Each row is followed by its band, which names the range that a hidden value of the row falls in. A new part has a new value, new ranges and new names.
[ 183 -312   -7 -225   29  167  -65 -124  378  282   70 -348  176 -159
 -123  -46 -263   84  175  -74  -21 -157  -74  156   87  156 -218 -141
  -66    9   89   86  124 -141  234  260 -164 -136]
rn
[ 227 -479 -231   22   25  346 -134 -334  459  253  235   42   45 -154
 -206  -99 -408 -109  269 -166  -31 -147   95  558  -27  274 -262 -165
 -201 -147   23  131  117  -93   16  415   95 -166]
Lg
[  86   73   30  -15  -76 -156  -32   51  -24  -34 -180  -19  138   48
  104 -111   49 -198  108  -54   43  266   41 -131    3 -176   -4  141
   37 -118  -77 -231 -102  249  -88 -258   -4  -26]
qt
[  79 -106 -113   19   48   74  -84  -76  -57  196 -251  -47  -40    0
  117 -167 -138  -93  266 -302  -55  132   66  114  -69  221  129   25
  -27 -436  209 -315   66   91 -107 -189   60 -224]
Lg
[ 307 -495 -156 -121 -222  186 -220 -427  824  131  533 -177  366 -177
 -206   39 -418 -355  255   89   72    5  234  473   43   25 -509 -130
 -287  155 -330  451  -46  -94   29  646   37   39]
Lg
[ 208  164  355   27  232 -146  254  335 -347  -21 -325  -51    3  235
 -145 -216  141  184 -207  -72   40   63 -138 -325  348 -340  -60   28
  320   16  -30  -39    6   49  389 -511 -351  121]
fc
[ 251 -290  -65   57  225  168  102   20    5  317 -214   22 -111  -51
  -97 -299 -211  180  103 -289 -106  -85  -93  168    8  251   34  -46
   56 -473  314 -280  221   87   91 -194   -4 -249]
Lg
[  43  297  127 -201  -59 -105   86  334   85   62 -161 -342  265   19
  370 -123   22 -128  231  113 -125  174  -74 -268  -29  -95  -49  126
   -9 -123  250 -317  -81  365 -174  -52 -202  154]
fc
[ 311 -333 -130   29    0   13   22  -16  180  264 -132   72   24 -144
    1 -305 -129   18  119 -175  -72   98  -43   70 -135  124   11   77
    3 -513  182 -413  168  366  -91 -227  141 -303]
Lg
[-357  500   78 -100   77 -395   46  255 -487 -241 -714   10   44   67
  187  -52  346  -10   61 -130   82  306 -312 -469 -121 -241  408  418
  157   50   80 -704 -224  313 -139 -739   17 -125]
qt
[ 389 -107  109  144   33  314   80  228   98  127  196  286  -79  114
 -115 -217  -85   47    9    8  -99 -168  -36  194  171 -166 -368 -194
  100  -12   71   94  202  271  163  188 -205  106]
zc
[ 200  -45    8   47  236  233  233  278   60  179  -65  159  -48  -41
  -61 -283 -127  197   66  -16 -168 -224 -244  146    6   40 -170  -40
   45 -165  348 -258  153  282   24   41 -115    5]
fc
[-107  104 -149 -105 -233 -119 -205 -123  222 -114  -40  -37  260  -74
  197   42  -16 -411  318   27   62  285   64   33 -179 -106  -33  199
 -179   60 -130 -230 -226  262 -324   56  142  -26]
qt
[ 249  145  168  -42  -79   -5   55  291   33   89  -30 -124  147  114
  233 -171   20 -133  136   50  -96  152   49 -163   92 -176 -179  -13
   62 -160  117 -133   16  349  -37  -43 -226  140]
ls
[-171  395  -25    6 -281 -182 -217   90 -142 -294 -160  236  139   85
  296   56  267 -440  239   45   84  369   39 -157 -147 -373    7  233
  -44  186 -191 -355 -274  466 -344 -152   89   26]
ls
[-157  278   68   49    6  197 -113   16  -51 -264  101  269   28  160
 -126  136   38 -215  148   43   79  -84  -38  232  146 -305 -290  -64
  -45  607 -230  225 -191  -42   71  307 -158  227]
ls
[  86 -275 -152  -94  -16  210 -185 -230  248  232   10 -138   63 -123
  -22  -37 -253  -83  303 -204  -18  -51   41  288  -36  237  -97 -108
 -134 -137   92  -49   81  -84   15  213   17 -219]
rn
[ 318 -181  -91   54  -97    6  -21   23  157  198  -43   21   86  -35
  167 -258 -120 -195  193 -101  -78  219  136   47  -84   40  -70   45
  -32 -504  114 -300   68  380 -201 -123   78 -119]
qt
[ 459 -140   60   -2   10  318  133  285  314  351  213  -83   78    0
  169 -300 -246   -4  210   56 -257 -119   35  163   51   98 -356 -195
  -29 -373  377  -61  230  374  -45  324 -223  120]
ls
[  97   47 -131  -18 -310  188 -230  -26  392  -23  321  119  216  -34
  240   20 -109 -465  393  138  -58  115  166  265 -134 -109 -347  -35
 -242   94  -59  -17 -100  384 -344  510   45  116]
ls
[ 140   70  -29   42 -287  271 -240   -3  278  -42  354  146  118  107
  161   41 -102 -422  316   89  -34   60  208  277   33 -165 -381 -138
 -147  188 -125  195  -45  243 -167  512  -90  204]
zc
[ -92  185    5 -167  -28 -178   24  132   76  -45 -248 -161  220  -66
  152  -69   49 -100  166   36   -1  174 -171 -188 -104 -107   56  236
  -22   15   81 -373 -136  286 -149 -181  -14  -15]
qt
[ 323 -233   42  283  450  628  225  123  -64  229  144  416 -322  135
 -399 -268 -318  282    3 -198 -157 -515 -102  583  291  126 -389 -380
   85  -47  256  250  283 -152  348  315 -248   88]
ls
[ -88  223   70 -254  -13 -205   76  188  137  -15 -240 -329  296  -70
  182  -63   24  -61  165   94  -22  151 -203 -256  -65 -105   35  235
  -14   53  125 -326 -141  254 -103 -140 -106   50]
qt
[  16  146   87  -90  -92  -12  -81  -11  144 -105   69 -151  240   95
   48   52  -53 -294  180   67   61  142  102   25  136 -217 -236    7
  -64  246 -193  164 -193    3    9  165 -164  212]
fc
[  19  -54 -138  148  158  390  -20  -66   65   14  104  333 -100   28
 -147  -68 -219  -94  221 -106  -54 -208  -18  497   33   64 -248 -135
 -111  101   66   58    6  -19  -36  339   -3   47]
fc
[  34  179   95   50  139  348   69  236  -20   -2   75  195  -70  126
  -55  -65  -76   37  136   16 -106 -254 -152  233  136  -96 -278 -149
   18  263  157   78   47   93   96  310 -252  205]
zc
[  29  210   93  119  131  320   46  250 -165  -36  -12  314 -152  176
  -42  -86   -2   26  104  -49  -83 -198 -138  186  128 -135 -196 -122
   74  201  134   -5   61  141   83  157 -212  150]
zc
[-434  514   88  -12  134 -107  -31   77 -398 -393 -376  167   17  173
  -67  141  211 -124   79  -65  158   82 -203  -84   93 -332   81  192
   65  561 -186 -123 -326  -76   39 -231 -101  125]
fc
[  54  -39   99  -55  204  -42   86   47 -130   86 -316 -101   -1   39
 -149 -139  -34  153    2 -204   29    5 -157  -70  127  -13   64   54
  131  -62   67 -148   34  -54  236 -324 -131 -118]
Lg
[ 355 -207    9  146   70  388   53   83  233  129  300  325  -45   30
 -200 -181 -192   -1   68   22  -90 -241  -16  387  129  -88 -456 -225
  -13   52   31  172  155  174  125  380 -129   89]
ls
[ 218  -12   53   27   32 -158   93  167 -130  111 -320  -11   37   44
  105 -273   47  -14   33 -147  -23  237  -29 -212    4  -85   96  144
  137 -414  116 -410   44  339  -33 -485  -16 -133]
qt
[ 122 -197 -107  -71  -27  141 -107 -185  310  164   66 -180  147  -56
    8  -62 -277 -191  286 -117  -24   47  115  260   -1  165 -141  -50
 -149 -142   33   37   -4  -38  -47  215   -3  -48]
Lg

[ 215 -247  187   -6   73  -47  -99  -58  285 -358 -166 -116  209  304
    5  -43 -235 -137  -86 -214 -338  237  -50  -13  138  161  -31 -242
   -2  -50 -168 -132 -405  -59   90 -307 -209 -155]
P
[-153   66 -112 -371  -66  332  -79 -133 -148 -449 -222 -124  258    1
  -75  185 -138  158  -45  172 -251  -48  195 -143 -117  199  -16  -47
 -253 -245 -221 -443 -241   53 -111 -409 -297  -15]
T
[ 104 -419  270 -120  194 -238 -274 -171  475 -280  -41  -56  263  388
   94  -78 -170   30   -1 -259 -169  242 -167  -57  160  200    9 -226
   20   32  -91 -203 -319   -8  -35 -307 -341 -119]
A
[ 150 -422  303  -12  157 -345 -233 -178  469 -142   59   49   93  303
  269 -191  -44   20  188 -281   87  194 -203  130  258   17   43  -53
  -41  149  -61  -37 -184    9 -279 -149 -410  -95]
L
[-331  368 -309 -342  -52  295   37    1 -210 -338 -273 -125  172 -441
  -70  124 -147  227 -104  255 -263 -201  175 -177 -301  110  -79   66
 -180 -316 -125 -229 -106   -9    5  -46    0   53]
D
[ -79   68  142  277  259 -139  105  124  -16  -84 -172   33  133 -456
  -11 -114 -111   69  134 -189  218 -115 -204   28  -68 -133   18    3
  286  136  124  167  128   -1  128  113   89  128]
L
[-330  144   26 -323  -39  128   23   10 -250 -236  -82  -64  206 -325
 -176  143 -161  257   86  157 -115 -199   59 -370 -242   70  -41   29
   -6 -172  -21 -302  -55   70   21  -90   -6  146]
E
[ 104  -59  434  101   36 -226  -90  -66 -138   52  462   96  215  -54
  186 -141  -62 -164  418 -269   13  131 -190 -151  215 -113  -33 -184
  -60  347  106  162   67 -198 -102 -251  -14  141]
A
[-163  -13  299   -2  -95 -150  119    5 -178   21  176   84  -53 -303
   37   -5  -65  139  369  -24   82 -169 -102 -259  -24 -128  -16  150
   42   83  122  -32   49   33 -106  133   27  172]
W
[ 294 -273  252  -68   -2 -123 -144 -147  237 -286    6  -57  158  346
  110  -42 -194 -160   15 -282 -316  173  -91  -34  202  127   -7 -216
 -110   43  -96 -245 -370  -50  -72 -388 -314 -226]
P
[   4  123   98  247  229 -160  -69   33  106   22   67   35  135 -132
  444 -262    1 -226   70 -257  106   76    3  333   42  -22    2 -187
 -137  206  -27  343   23 -215 -191 -138  -30    7]
T
[-585   77  -16 -337  208  -82 -124  -80  -14 -100  -79   16  201 -460
    9   97  -41  522  104  113  200 -342  -78 -297 -348  123   34  112
   67  -97  148 -325  156  150  -94   48  -91  183]
T
[ 342  -70   84  171 -113  -27  137    8  138 -246 -267  -36 -167  104
  223 -105 -133 -257  -60 -224 -179  -30   68  295  119  -33   22   15
 -138  -38 -153  -91 -356   18 -198 -107 -263 -312]
J
[ 241   62  117  -65 -308   13  202    7 -173 -223  -72  -28 -147 -154
  -20   33 -207 -114   99  -97 -336 -170  -12 -147   37 -103  -48  104
 -102  -77  -16 -255 -275   33  -77  -22  -91 -197]
W
[ 147  180   20  -52 -261  117  234   66 -258 -237 -178  -50 -111 -253
  -28   42 -190 -105   31  -34 -266 -225   88  -73  -62  -91  -35   99
 -106 -123  -60 -227 -233   41  -76  -35  -58 -161]
J
[ 320  -31   29   -1 -129  167  151   -6  -60 -471 -409 -128   38   -2
 -171  128 -297 -107 -157 -154 -399 -114   -1  -58    6   64    1  -56
   16 -161  -95 -440 -397   96  122 -277 -214 -307]
P
[-461   89  -69 -480  195  -52 -462 -277  171  -94  366  -23  438  -12
  366  -68   33  239  148  106 -140  200   20 -175  -42  262  -90 -191
 -417   -9  -79   18   27 -256 -256 -293 -155  214]
D
[  32 -270  356 -242  -25 -227 -232 -188  157  -98  316   13  176  285
  196  -57  -92  -17  233 -179 -161  142  -89 -199  161  107  -18 -159
 -182  106  -30 -196 -210  -64 -236 -315 -272  -26]
J
[ -33 -513  402   67  320 -388 -270 -171  530  -99   71   68  191  298
  223 -159  -33  142  214 -278  212  220 -255   49  197   96   68 -108
  107  190    3    3  -94   24 -155 -139 -344   53]
A
[-554  212 -142 -560  130   79 -345 -206  -40 -167  231  -60  445 -235
  139   59  -35  346  112  214 -179   27   45 -349 -195  244  -99 -120
 -316 -121  -41 -141   53 -165 -124 -241  -60  251]
D
[ 326 -309  126   80  105 -136  -84 -106  398 -333 -286  -31   38  259
  159 -125 -126  -85  -32 -286  -50  114 -109  273  210   27   56  -44
  -22   17 -149 -152 -321   65 -175 -203 -440 -271]
L
[ 214   45   74   33 -199  -64  219   16 -120 -182 -170   44 -202 -321
    8  -34 -128   10  180 -110  -27 -262 -106    2   45 -233   12  262
    2   -4   36 -179 -107  122 -176  131 -167 -162]
L
[  78 -385  326  -62  174 -128 -236 -168  311 -268   15  -52  289  416
  100  -11 -146  -22   39 -239 -147  230  -91  -57  154  231   24 -280
  -28   61  -96 -223 -294  -26  -42 -443 -329  -68]
W
[  56 -225  397  -21  -46 -382 -114 -150  155  109  384  133  -74  106
  413 -184   23  -48  376 -247   98   14 -131    5  197  -73   22   20
 -183  237   73   12  -51  -48 -422  -59 -242  -25]
J
[-340 -172  315  -50  284 -309 -151  -50  118   17  173   93  243 -265
   25  -91  -22  338  371  -85  332  -18 -281 -237  -19  -54   17   32
  220  175  152   67  201   31  -48   90  -42  315]
L
[-211  102  244  -14  -42 -208   52    9 -183  132  276  122  -38 -376
  219 -103   11   86  379  -53  188 -193  -67 -127  -49 -154   -8  125
  -63  153  135   86  150  -31 -255  125   29  174]
E
[ 391 -110  123  274 -109  206  239   -7  -82 -414 -421  -63  -75  104
  -23   81 -192 -214  -54 -194 -184  -70   67  202  113    3   58  -15
  -25  -54 -143 -284 -355  104  -15 -305 -296 -271]
W
[-193   65   85   22   95   12  154  101 -140 -229 -270  -22  122 -487
 -265   75 -190  260  104   11   53 -223 -142 -258 -184  -71   -6  111
  296  -72   89 -136   30  121  211  129   72  146]
A
[-597 -153  143 -210  390 -284 -340 -165  339   39  167   71  277 -115
  318 -107   79  429  215   14  341   11 -107  -82 -132  175   33  -25
  -31   72   60   42  169  -13 -245    5 -165  292]
T
[ 151  -84  139  -85 -100  193   51  -91 -178 -378 -200  -67  120   83
  -78  162 -175  -30   24  -88 -191 -105   65  -82   16   93   42  -75
  -97  -70  -98 -471 -266  106  -76 -439 -314 -154]
J
[ -26 -175  322  293  108 -328   78   16  210   66   33  111 -141 -124
  281 -183  -15   10  249 -226  219  -47 -155  123   77 -106   35   97
  100  167   92  193   -6    6 -158  202  -64   45]
W
[-179  -37  139 -325   10 -228 -311 -236  139   40  433   78  137   62
  478 -160   70   67  294  -55    8   80   -5  -28   93   56  -25  -48
 -415  125  -35    2   -9 -149 -497 -192 -269   56]
T
[  95  125 -115  199  -26  122  289  150   24 -318 -588  -85 -157 -267
   14  -15 -181  -63 -198  -65  -97 -229  112  245 -146  -32   24  123
   62 -205 -126 -109 -263  115   10  102  -87 -212]
E
[ -14 -379  419 -220  123 -286 -317 -226  244 -120  323   18  309  304
  118  -41 -109   84  253 -228  -99  199 -211 -280  175  153   -4 -224
  -50  161   32 -208 -146  -54 -115 -358 -273   40]
P
[  47 -210   72  354  229    7  150   67  316 -324 -615  -58  -53   13
   53  -30 -136   27 -178 -170  106  -71    9  331  -54   92   94   28
  206 -108 -115  -87 -253  162   46    1 -226 -144]
J
[ -99  133 -161 -339  -99 -110 -249 -272  206  -53  267   36  -20  -23
  590 -168   76   38  142   20 -194   45   68  133   85   66  -71   72
 -599  -28 -105   22 -108 -198 -542  -77 -296 -103]
D
[ 378 -202   32  225   47   23  127    8  294 -452 -576  -99  -49  129
  -11  -26 -239 -132 -218 -254 -205   -5  -41  260   86   50   49  -21
   96 -117 -152 -232 -422  115   58 -140 -311 -353]
A
[-203 -103  -52    6  235 -131 -226 -217  428  -90  -35   52   39   68
  557 -179  115  138   76  -51  174   88   27  364   58  131   43   40
 -307   26 -113  119  -40  -73 -423  -67 -359   -1]
D
[  44  255 -352   -5 -134  253  121  -46   59 -338 -394  -76 -155 -173
  294  -56  -47  -51 -138  110 -231  -75  240  364  -38   20  -39  176
 -386 -258 -268   -3 -265  -50 -268   17 -226 -196]
D
[-242   33  149 -409  125 -263 -386 -232   49   44  464   57  313  -58
  385  -96   12  112  235 -141   -6  -27  -92 -183  -17  121  -14 -183
 -310  176  101 -158   80 -143 -368 -331 -209   46]
T

New part:
[-242 -119 -298   25 -240  598  -85   32 -178  250  -89 -230  119  -80
   -3 -296 -170 -261  -71  255 -179 -182  153   53  238  -32  153 -252
  150  -86 -208  454 -118  482 -190  177   45 -102]
(50)
[ -88  209 -338   24 -171  157  -47    3   56  178 -494  167  194  -14
 -131  199 -428 -265 -322  283  102   14  133 -167  119 -125    1 -147
  405   18   -9  498 -204  203 -244  435 -146 -198]
(46)
[ 123   75   21 -290 -106  222  155 -236 -197  -44   76 -391 -231 -147
  113 -367  330 -238  179 -166 -275  -59    9 -135 -123  -85   -8 -165
  -69   19   86 -156  112  -32 -106   -7 -157 -186]
(56)
[-338  -10 -458 -177 -150   94   26 -307   31  -87 -377  -81   33  -53
  -46  188 -170 -272 -281  120   38 -297  146 -257 -170  -49 -130 -110
  250   59  109  155 -136   11 -216  131 -317 -230]
(46)
[  28 -123  262   21  177   10  201  174 -252  368   58  262 -192  122
  239 -178  490  -58  477 -476  162  334   47 -209  157  -19  -61  -28
 -446  -55  -19  -26  184 -189  229 -113  160  127]
(50)
[  37 -111  221   16  195  -41  160  173 -242  319   82  250 -233  106
  284 -171  530  -39  457 -482  137  260  -18 -198  205  -44  -80  -26
 -397  -26  -50  -90  261 -211  232  -74   93  187]
(40)
[ 258   70  226  157  143 -289   43  356   41  270 -297  427  123  141
 -120  185  179   10  102 -236  236  141  175  -88   70   36  -98  188
  -70 -131   -9   14  -30 -217  174  270   -6   84]
(43)
[ 210  113  667 -195 -127 -284  579   55   41 -298   90  114 -102   32
 -201  351  386   43  340 -143  160  310  105 -216   34    7  -70   50
 -434 -196  234 -187  -81 -138  -81   20  -84  -37]
(42)
[-445 -131 -486  -66 -130  431 -129 -208 -189   65 -168 -224  -43 -178
   40  -86 -113 -222 -215   72 -138 -341   96 -131   90   28   -6 -194
  165  101 -152  202  -34  291 -170   36 -116 -120]
(50)
[  38 -123  590  -45  -23  -40  494  213  -68  116   77  309  -69  178
   19  165  349  -44  488 -239  266  401  132 -239   84   -2    8   40
 -535 -275  227   57  -61 -168   35  -65  140  -50]
(40)
[-144   58  -84 -351  -41 -213  320 -341  -82 -319  110 -114 -389  -23
  281   46  491 -127  221 -219   18  -31 -168 -327   89 -210 -223 -206
 -154  154   85 -278  317 -183  -80  -47 -377  136]
(43)
[-110  135 -296 -151 -132  379 -192 -235 -198 -121 -199 -352 -144 -439
 -128  -51 -170 -152 -359  -19 -346 -369   13 -138    6   98   33  -87
  305  185  -83  -44  -28  216 -260  192 -217 -286]
(42)
[ -31   -5 -272  113  -52   15 -102  202  -54  192  -18   17   69  132
  161 -202  223 -105   82  138   -1 -129   -8  125  499 -194  -40 -212
  155  -28 -400  224  217  298   41  317 -122  414]
(40)
[ -24  -83    9 -268 -177  265  222 -155 -113    8   15 -231 -154  -16
  162 -265  195 -300  193  -76 -143 -124   25 -166 -121 -139   30 -137
  -63 -117  218   16   39  -96 -162   59 -192 -232]
(43)
[ 371  114  694  -77   50   20  330  204 -186  119   39  175 -185 -103
  -88   19  327   11  375 -437   15  409   66 -226   17   95   58  119
 -418 -133  203 -166  -13 -222   38   30  140 -198]
(42)
[  33  157  232 -328 -108 -409  490 -243   40 -472   88  -41 -247    2
   -3  288  488  -16  225 -134  104  105  -39 -279   59 -131 -230 -107
 -254   39  129 -311  139 -156  -98  -10 -344  131]
(59)
[ -33   43 -212   92  -88   38  -97  194  -40   83  -13   12   26   38
  106  -83  138  -73    3  164  -42 -162  -62   88  523 -174   -6 -177
  191   -9 -354  188  202  313  -44  369 -157  344]
(46)
[ -79   81 -100 -363  -36  -59  238 -352 -160 -243  109 -202 -437 -110
  308 -118  451 -169  201 -272 -105  -65 -198 -311   60 -200 -164 -211
 -103  181   90 -286  335 -184  -93  -28 -355   41]
(43)
[ 426  273 -139   99  143 -168 -178  202  -49  449 -419  218  106   68
   -2 -217   97 -162  -25 -210   44  108  120  -27   30 -106 -106   13
  251   41 -136   97   66 -160  163  408 -101   59]
(42)
[ 335  118  746  -88  -18  -82  447  189  -87  -10   71  149 -101  -32
 -175  146  356   29  391 -295   87  432  131 -200    5   86   28  103
 -468 -193  207 -143  -88 -147    2   -2  130 -152]
(56)
[ 444  276  -67  139  182 -213 -153  226  -29  468 -439  251  162   94
  -84 -150  120 -130  -10 -216   93  186  203  -29  -35  -47 -118   57
  181   17 -133   89   -4 -153  204  344  -19   43]
(56)
[  -9  166  -23 -374  -44 -218  294 -365 -113 -364  101 -195 -407 -125
  191    6  490  -94  176 -255  -69  -19 -164 -304   64 -173 -214 -189
 -124  197   60 -362  306 -171  -88  -21 -385   98]
(59)
[   9  128  -77 -370  -42  -30  201 -355 -194 -242  110 -267 -435 -172
  256 -180  440 -157  169 -294 -178  -74 -186 -281   35 -169 -145 -205
  -76  197   62 -324  323 -162  -95   -8 -348   11]
(59)
[ -49  100 -188   82 -105   52  -98  177  -26   21  -73   38   19  -43
   32   46   26  -52  -89  178  -41 -151  -62   38  513 -133    6 -149
  229   23 -311  191  145  320 -104  394 -163  255]
(46)
[-130  -42 -184 -228 -243   55  231 -215  116  -74 -308 -108  128  100
  -90   77  -64 -329  -79  172   60 -199  237 -181 -304 -102  -80  -83
  119 -156  271  179 -233  -73 -217  142 -294 -292]
(43)
[  81  365 -258   -1 -152   94  -94  -17   35   86 -524  109  159 -165
 -262  232 -438 -197 -410  213    9   22  119 -161  100  -56   -5  -95
  458   98  -36  353 -209  193 -257  486 -175 -237]
(59)
[-233 -112 -297   22 -247  592  -83   35 -168  262 -106 -216  131  -65
   -3 -286 -187 -276  -79  263 -171 -181  160   46  219  -43  154 -245
  164  -97 -183  467 -129  466 -200  195   37 -123]
(50)
[  73  362 -262   -1 -155   90  -97  -15   33   83 -518  110  156 -158
 -256  235 -436 -192 -405  214   11   18  116 -155  105  -63   -6 -100
  457   98  -40  356 -205  197 -258  486 -178 -228]
(59)
[ 245   45  390   76   97 -329  130  316   -8  -25    4  229  -42   22
 -111  191  429  146  205 -271  103   43   58  -30  234   68  -95  160
 -222 -108 -106 -243  118 -113  146  179  -62  247]
(59)
[  30  -16   -9 -256 -245  163  241 -166   21  -50 -167 -211   37   14
  -64 -102   34 -309   32   72  -80 -154  177 -133 -266  -91   -1  -78
   46 -173  269   86 -166  -73 -209  142 -238 -320]
(59)
[-116  170 -358 -195 -131   85  -42 -337  -26 -167 -356 -259   10 -231
 -210  115 -133 -208 -357   69 -136 -284  172 -187 -218   44 -119  -83
  288  146   24  -11 -154   89 -216  134 -295 -271]
(56)
[-233   24 -360 -210 -181   36   89 -301   81 -129 -398  -99   68  -28
 -108  192 -158 -285 -262  130   35 -280  185 -244 -263  -53 -131  -74
  240    8  190  125 -190  -45 -229  155 -342 -281]
(43)
[-468 -125 -525  -80 -121  303  -77 -255 -124   34 -247 -178   15 -104
   -9    2 -111 -231 -233   93  -45 -316  168 -157    1   30  -78 -184
  155   99 -118  209  -93  243 -146    6 -147 -104]
(50)
[ 415  267 -170   82  112 -128 -195  192  -68  406 -345  145   70   53
   40 -280  135 -160   -9 -165  -19   60   67   11  111 -142  -88  -35
  274   53 -191   87  131  -90  139  429 -129  115]
(42)
[ 119  409 -233   36 -108   38 -116  -11   18   69 -477   59  170 -175
 -303  224 -340 -140 -390  205   -7   66  150 -111  122  -17  -32  -99
  417  133 -141  294 -192  268 -201  427 -121 -150]
(56)
[  10  104  -98  -90 -209  650 -216  -38 -284   -6  -32 -422 -140 -485
 -107 -263 -192 -148 -246   35 -497 -338  -41   -6  186   88  224 -109
  269   71 -133   56  -13  374 -307  276  -77 -315]
(42)
[ 278   91  332  -21  168 -184   79  193 -193   43  113  117 -288  -94
  118  -80  546   93  306 -477  -41  100 -112 -115  262    4  -82   63
 -247   44 -113 -353  317 -187  166  104  -65  221]
(59)
